Read these off the array that follows. Rows and columns are numbered from 0.
1) The entry in row 0 and column 2?
2) The entry at row 2, column 0?
3) The entry at row 0, column 0?
4) The entry just right of the smallest entry?
5) The entry in row 0 and column 1?
6) The entry just left of 146?
7) The entry just right of 143?
8) The entry just right of 146?
[[155 147 103 133 143 137 123]
 [154 146 103 133 142 138 122]
 [102 110 153 123 114 118 134]]
1) 103
2) 102
3) 155
4) 110
5) 147
6) 154
7) 137
8) 103

Questions about the row below.
1) Which number is the first entry from the right?
2) Which number is the third entry from the end?
(137, 132, 150, 144)
1) 144
2) 132

[112 124 138 113 124 128 143 149 124 119 130 126 136 100]
The entry just left of 100? 136
The largest entry? 149
The entry just right of 149? 124
The entry just left of 149: 143

grid =
[[139 144 137 128 129 128 128]
 [128 127 129 128 129 138 155]
 [128 127 129 128 129 138 155]
 [128 129 141 150 131 128 128]
 [147 130 129 128 129 128 128]
 [150 138 129 128 129 128 128]
 [128 128 129 128 129 139 155]
 [128 128 137 151 135 128 128]]
Find the entry directly below 141.
A: 129
The entry just right of 147 -> 130
Find the entry in the top-right corner.
A: 128
The 4th entry in reading order is 128
The largest entry in the first column is 150
Find the entry in the bottom-right corner.
A: 128
Find the fourth-last entry, reading row by row.
A: 151
The second entry on the diagonal from the top-right corner is 138
Find the 1st entry on the main diagonal.
A: 139
Find the third entry on the diagonal from the top-right corner.
A: 129
Find the entry in the bottom-left corner.
A: 128
The fifth-last entry, reading row by row is 137
Find the entry directly above 130.
A: 129

W =
[[123 120 113 117 121 123 122 129 129 147 132 129 130 135 125 130]
 [120 133 138 120 128 130 122 131 124 117 127 140 120 119 132 119]
 [130 134 124 128 125 118 122 120 125 126 130 145 119 139 135 122]
 [127 134 137 133 137 119 121 127 133 128 130 111 120 127 139 121]
 [131 129 118 127 132 120 127 122 129 128 129 116 117 154 109 136]
 [128 136 139 128 123 132 117 136 127 118 126 128 125 124 112 137]]
The bottom entry of the column that holds the smallest entry -> 112
What is the entry just left of the largest entry? 117
What is the bottom-left entry? 128
What is the bottom entry of the column that holds the largest entry? 124
What is the third entry on the main diagonal? 124
What is the second entry in reading order? 120
What is the smallest entry in the last column? 119
What is the smallest entry in the first row? 113
What is the second largest entry? 147
What is the first entry, reading row by row? 123
What is the maximum? 154
What is the entry in the bottom-right corner? 137
The entry just right of the largest entry is 109
What is the second smallest entry? 111
The entry in the top-right corner: 130
The first entry of the smallest entry's row -> 131
What is the entry directly above the smallest entry? 139
The last entry in the row that holds the largest entry -> 136
The 5th-last entry, reading row by row: 128
The top entry of the column that holds the largest entry -> 135
The largest entry in the last row is 139

X =
[[122 130 115 136 134 134 130 128 128 129 125 115 146]
 [125 132 126 143 121 127 138 128 145 120 128 122 128]
 [126 128 128 137 133 128 131 134 128 131 117 117 131]
 [127 128 115 138 134 133 130 131 137 128 124 128 128]
 [125 129 118 143 131 138 127 128 128 137 113 123 128]
 [130 128 128 140 122 137 124 132 125 124 128 114 135]
 [122 133 129 136 128 139 122 130 128 128 124 128 132]
 [131 128 128 132 132 142 129 132 130 129 116 115 131]
 [125 128 138 119 113 143 140 120 143 124 115 128 128]
 [132 128 123 137 128 137 122 134 132 128 115 128 137]
 [118 127 121 128 135 133 130 128 127 128 122 107 142]
 [119 134 133 140 120 132 128 128 139 128 122 111 142]
 [122 128 121 135 137 137 127 133 126 129 124 112 144]
 [137 130 122 132 129 140 132 132 133 128 117 123 128]
 [120 128 122 142 132 140 135 132 125 138  98 112 129]]
Read off the last entry, reading row by row.
Answer: 129
Read off the last entry of the largest entry's row.
Answer: 146
The smallest entry: 98
The entry just right of the smallest entry: 112
The 5th entry from the end, reading row by row is 125
The bottom-left entry: 120
Read off the 3rd entry on the diagonal from the top-right corner.
Answer: 117
The entry in the top-left corner is 122
Read off the entry at the centre.
Answer: 129
The third smallest entry is 111
The 4th entry in reading order -> 136
Read off the entry just left of the smallest entry.
Answer: 138
The entry just left of the largest entry -> 115
Read off the entry just left of the centre entry.
Answer: 142
The entry just right of the centre entry: 132
The 2nd smallest entry -> 107
The entry directly below 111 -> 112
Read off the top entry of the column that holds the smallest entry.
Answer: 125
The 3rd entry on the main diagonal -> 128

Read these off the array that follows.
1) Give the 4th-last entry, reading row by row.
2) Give the smallest entry in the last row.
3) Give the entry in the bottom-left corner.
4) Give the smallest entry in the first column.
5) Give the second entry from the end, reading row by row.
6) Give the second entry on the main diagonal.
7) Give the 5th-last entry, reading row by row.
array([[104, 104, 104, 104, 154, 154, 104, 154, 154, 104, 154],
       [116, 116, 116, 116, 148, 148, 116, 148, 148, 116, 148],
       [140, 140, 138, 139, 136, 136, 140, 136, 136, 140, 136],
       [124, 124, 123, 124, 144, 144, 124, 144, 144, 124, 144]])
1) 144
2) 123
3) 124
4) 104
5) 124
6) 116
7) 124

Questions about the grid below. Indices start at 0.
1) Find the entry directly above 134.
2) Find the entry directly above 148.
3) Find the entry at row 1, column 1.
4) Find the bottom entry of the column that holds the largest entry.
[[129 122 128 151 140]
 [134 130 148 127 146]]
1) 129
2) 128
3) 130
4) 127

[138 135 119 124 145 145 133 154 132 138 130 118 117 131]
The first entry from the left: 138
Report the third-last entry.
Answer: 118
The entry just right of 119 is 124
The 2nd entry from the left: 135

arr =
[[132 135 125 136 131 129 122 126 124 124 126]
 [130 123 131 119 126 121 135 129 130 142 132]
 [131 127 125 122 131 122 134 127 126 138 130]
 [130 124 130 119 126 121 135 129 130 141 132]
 [130 131 122 124 134 123 132 126 123 134 129]
 [132 132 126 140 130 130 120 126 126 120 125]
 [130 134 122 127 135 125 130 125 121 131 127]
 [131 127 125 121 131 121 134 127 126 138 130]
 [132 130 125 141 129 131 119 126 127 117 125]
 [130 132 122 125 134 124 131 125 122 133 128]
 [131 136 124 134 132 128 123 126 122 126 126]
 [130 124 130 119 126 121 135 129 130 141 132]
 [129 126 122 144 131 136 119 124 129 106 123]
 [130 129 124 123 133 122 133 126 124 136 129]
 [132 133 126 138 130 129 121 126 125 122 126]]
Indices start at 0.
The entry in row 2 and column 2 is 125
Which number is the entry in row 2 and column 0? 131
The entry in row 0 and column 1: 135
Which number is the entry in row 0 and column 0? 132
The entry at row 1, column 0: 130
Which number is the entry in row 1 and column 1? 123
The entry just left of the largest entry is 122
Which number is the entry directly below the smallest entry? 136
The largest entry: 144
Which number is the entry in the top-right corner? 126
Which number is the entry just left of the centre entry? 131
The entry directly below the largest entry is 123
The entry in the bottom-left corner: 132
The centre entry -> 121
The entry just left of 142: 130
The entry directly below 117 is 133
Which number is the top entry of the column that holds the smallest entry? 124
The bottom entry of the column that holds the smallest entry -> 122
Which number is the entry at row 0, column 2? 125
Which number is the entry just left of the smallest entry? 129
The entry just right of the centre entry: 134
Which number is the bottom-right entry? 126
Which number is the entry directly above the centre entry? 125
The entry directly below the centre entry -> 131
The smallest entry -> 106
The top entry of the column that holds the largest entry -> 136
